Below are the code and all the weights of a small trained network. Each question names an input and a class and asks about switching units off, where a switched-off unit gives its printed mean instead of its output.

import numpy as np


def w(rows, s, z=0):
    codes = np.array(rows[::2]) - 128.0
    scale = np.full(codes.shape[1], s)
    scale[-1] = z or s
    return codes * scale


def f(y):
    return y / 2 * (1 + np.tanh(0.7978845608 * (y + 0.044715 * y**3)))


def log_softmax(a):
    a = a - a.max(-1, keepdims=True)
    return a - np.log(np.exp(a).sum(-1, keepdims=True))


def net(x, mask):
    res = np.array(x, float).reshape(1, 3) / 4 @ E
    y = f(res @ A[0][:, :-1].T + A[0][:, -1])
    res = res + np.where(mask, y, B[0][:, -1]) @ B[0][:, :-1]
    return log_softmax(res[-1] @ U[:, :-1].T + U[:, -1])


A, B = {}, {}
E = w([
[78,188,142,204,240,111,137],'x0',
[183,163,34,192,181,187,48],'x1',
[175,6,101,180,200,80,144],'x2',
],0.011)
A[0] = w([
[112,98,247,166,106,55,219,52],'N0',
[179,58,142,124,190,116,108,70],'N1',
[58,197,143,107,98,215,96,8],'N2',
[141,112,139,191,107,163,47,243],'N3',
[83,177,174,194,174,83,104,31],'N4',
[53,101,218,85,161,109,155,115],'N5',
[125,46,99,177,136,93,123,40],'N6',
[98,166,226,153,234,168,174,76],'N7',
[172,65,92,152,168,67,177,29],'N8',
[134,194,26,102,115,149,15,129],'N9',
[196,49,139,112,30,155,103,50],'N10',
[53,185,112,205,214,44,102,75],'N11',
[86,75,179,38,112,100,227,1],'N12',
[228,141,125,132,59,96,147,161],'N13',
[186,100,178,117,86,150,93,32],'N14',
[48,137,186,68,132,107,220,51],'N15',
[161,130,104,174,164,247,79,28],'N16',
[168,93,92,83,71,152,102,37],'N17',
[179,117,81,119,160,207,81,54],'N18',
[84,226,157,103,97,232,83,103],'N19',
[198,173,63,160,143,113,72,39],'N20',
[186,83,70,81,87,223,159,46],'N21',
[209,214,89,176,180,128,81,185],'N22',
[203,2,75,207,166,86,143,180],'N23',
[108,190,197,107,103,208,60,68],'N24',
[162,127,122,103,96,97,115,30],'N25',
],0.0095,0.0082)
B[0] = w([
[113,92,175,165,104,179,87,186],'N0',
[68,99,87,148,186,156,187,166],'N1',
[44,54,70,131,206,176,168,167],'N2',
[155,154,153,176,56,119,131,206],'N3',
[114,100,36,83,98,79,75,156],'N4',
[182,68,182,160,88,171,103,177],'N5',
[46,67,85,129,196,153,158,159],'N6',
[121,185,72,68,84,61,70,172],'N7',
[49,66,73,122,189,169,178,169],'N8',
[142,93,170,171,71,137,123,217],'N9',
[122,132,95,71,97,71,79,182],'N10',
[132,156,82,74,84,65,87,195],'N11',
[116,79,147,153,115,162,99,179],'N12',
[122,178,130,119,97,83,116,172],'N13',
[68,51,60,100,171,115,74,137],'N14',
[138,69,155,188,124,131,109,175],'N15',
[99,36,176,167,133,166,72,178],'N16',
[133,105,52,107,144,82,84,157],'N17',
[109,68,163,141,94,186,74,169],'N18',
[72,136,95,122,162,152,205,206],'N19',
[104,35,161,138,125,180,86,172],'N20',
[112,118,96,86,140,84,73,164],'N21',
[135,138,171,147,99,123,119,228],'N22',
[107,132,125,122,96,135,188,255],'N23',
[45,76,64,135,173,133,192,174],'N24',
[6,9,37,120,199,138,50,127],'N25',
],0.012,0.015)
U = w([
[102,113,201,183,109,166,67,88],'0',
[58,132,75,128,156,147,253,97],'1',
[106,155,69,69,109,41,43,103],'2',
[159,207,219,141,74,84,228,254],'3',
[144,163,133,127,165,128,128,110],'4',
[158,179,141,103,205,126,132,110],'5',
[156,177,145,113,188,140,145,106],'6',
],0.017,0.031)

Each question gives the input, the list of numbers given to net, and the class t.
The units are the neurons (one row each of A and B). Each row of codes is followed by its name. A weight is (code - 128) times the scale printed after its matrix; where a second scale follows, it is the last column's (A, B and U).
mask holds one flag per neuron, in row order. A switched-off neuron (its flag False) gives its mean, the last column of its row in B, instead of its output. The means were averaged over made-up inputs and are rounded, as every weight is.
A unit's drop is (log p(t) with every unit on - log p(t) with that unit switched off) / (log p(t) with every unit on - log p(t) with every unit switched off).
The circuit of an input: a set's keep is (log p(t) with only the set's units on - log p(t) with every unit switched off) / (log p(t) with every unit on - log p(t) with every unit switched off). Starting from the 12 units with the biggest drops (on a tie, the unit counted first), units are removed one at a time, each time the one whose removal leaves the highest keep (on an exact tie, the one counted first), for as long as the keep stays at least 0.8.
units of the circuit, in order: the units of the circuit, biggest drop first
top k neurons: the k neurons with the biggest drops, biggest first
drop when u is switched off: that unit's drop, to one decimal
input [-5,4,5], class 1: units of the circuit, in order	(N23)
input [7,1,6], class 2: top 3 neurons	(N11; N7; N4)
input [6,-6,5], class 0: top 3 neurons	(N0; N5; N15)
input [-8,-5,-8], class 1: top 3 neurons	(N19; N24; N2)
input [-8,7,3], class 2: top 3 neurons	(N10; N21; N17)
input [-7,6,4], class 2: top 4 neurons	(N10; N21; N17; N0)
input [7,-5,-8], class 1: top 3 neurons	(N19; N2; N24)
input [4,6,8], class 1: top 3 neurons	(N23; N8; N1)
input [-3,-1,0], class 3: top 3 neurons	(N11; N7; N4)
input [3,-3,0], class 3: top 3 neurons	(N16; N20; N18)
input [8,-7,-3], class 2: top 4 neurons	(N7; N4; N11; N9)
input [5,-7,7], class 0: top 3 neurons	(N0; N5; N19)
input [7,-5,1], class 2: drop when N7 is switched off	0.4
input [7,5,-4], class 2: units of the circuit, in order	(N11)
input [-1,1,3], class 3: drop when N24 is switched off	0.1
input [-2,-1,3], class 3: drop when N2 is switched off	0.2
